Below are the code and all the weights of a small trained network. Each question names an input and a class and asks about switching units off, where a switched-off unit gives its printed mean instead of its output.

import numpy as np


def w(rows, s, z=0):
    codes = np.array(rows[::2]) - 128.0
    scale = np.full(codes.shape[1], s)
    scale[-1] = z or s
    return codes * scale


def f(y):
    return y / 2 * (1 + np.tanh(0.7978845608 * (y + 0.044715 * y**3)))


def log_softmax(a):
    a = a - a.max(-1, keepdims=True)
    return a - np.log(np.exp(a).sum(-1, keepdims=True))


def net(x, mask):
    res = np.array(x, float).reshape(1, 5) / 4 @ E
    y = f(res @ A[0][:, :-1].T + A[0][:, -1])
    res = res + np.where(mask, y, B[0][:, -1]) @ B[0][:, :-1]
    return log_softmax(res[-1] @ U[:, :-1].T + U[:, -1])


A, B = {}, {}
E = w([
[55,9,255],'x0',
[135,127,126],'x1',
[77,56,75],'x2',
[198,188,179],'x3',
[126,128,128],'x4',
],0.0075)
A[0] = w([
[100,124,65,232],'neuron 0',
[118,81,118,33],'neuron 1',
[148,67,128,43],'neuron 2',
[71,70,246,206],'neuron 3',
[129,44,77,224],'neuron 4',
[140,70,76,203],'neuron 5',
[151,165,53,234],'neuron 6',
[130,168,64,253],'neuron 7',
[118,71,81,246],'neuron 8',
[170,232,154,209],'neuron 9',
[155,113,175,87],'neuron 10',
[126,47,241,194],'neuron 11',
[122,171,178,213],'neuron 12',
],0.013,0.0056)
B[0] = w([
[100,244,160,183],'neuron 0',
[67,105,135,132],'neuron 1',
[85,75,167,131],'neuron 2',
[107,35,239,248],'neuron 3',
[12,166,178,192],'neuron 4',
[42,237,109,171],'neuron 5',
[150,225,34,214],'neuron 6',
[101,235,9,208],'neuron 7',
[25,182,154,190],'neuron 8',
[204,38,2,225],'neuron 9',
[211,94,212,139],'neuron 10',
[149,25,252,236],'neuron 11',
[234,99,135,175],'neuron 12',
],0.0078,0.012)
U = w([
[129,222,62,243],'0',
[108,87,190,190],'1',
[91,255,98,30],'2',
[42,111,179,2],'3',
[177,130,33,123],'4',
[189,80,181,52],'5',
],0.0093,0.0063)

Each question gives the input, the list of numbers given to net, and the class t.
The units are the neurons (one row each of A and B). Each row of codes is followed by its name. A weight is (code - 128) times the scale printed after its matrix; where a second scale follows, it is the last column's (A, B and U).
mask holds one flag per neuron, in row order. A switched-off neuron (its flag False) gives its mean, the last column of its row in B, instead of its output. The means were averaged over made-up inputs and are rounded, as every weight is.
A unit's drop is (log p(t) with every unit on - log p(t) with that unit switched off) / (log p(t) with every unit on - log p(t) with every unit switched off).
The circuit of an input: a set's keep is (log p(t) with only the set's units on - log p(t) with every unit switched off) / (log p(t) with every unit on - log p(t) with every unit switched off). Starting from the 12 units with the biggest drops (on a tie, the unit counted first), units are removed one at a time, each time the one whose removal leaves the highest keep (on an exact tie, the one counted first), for as long as the keep stays at least 0.8.
circuit, biggest first: the units of the circuit, biggest drop first
k most important neurons: the k neurons with the biggest drops, biggest first
drop when u is switched off: that unit's drop, to one decimal
input [5,-6,-3,1,2], class 5: most important neuron -> (neuron 4)
input [-6,4,1,-5,8], class 2: circuit, biggest first -> (neuron 0; neuron 9; neuron 5)
input [1,-6,6,-4,3], class 3: 3 most important neurons -> (neuron 6; neuron 7; neuron 4)
input [-8,8,3,-3,-6], class 2: circuit, biggest first -> (neuron 0; neuron 5)
input [0,-2,-6,5,-3], class 4: 3 most important neurons -> (neuron 9; neuron 3; neuron 11)
input [0,-6,-7,8,1], class 4: 2 most important neurons -> (neuron 9; neuron 3)
input [6,0,0,6,7], class 5: drop when neuron 4 is switched off -> 0.2
input [-7,-3,-6,5,5], class 4: drop when neuron 9 is switched off -> 0.9
input [-2,-4,-1,7,6], class 4: drop when neuron 9 is switched off -> 0.3
input [-8,1,8,-2,6], class 2: drop when neuron 2 is switched off -> 0.0
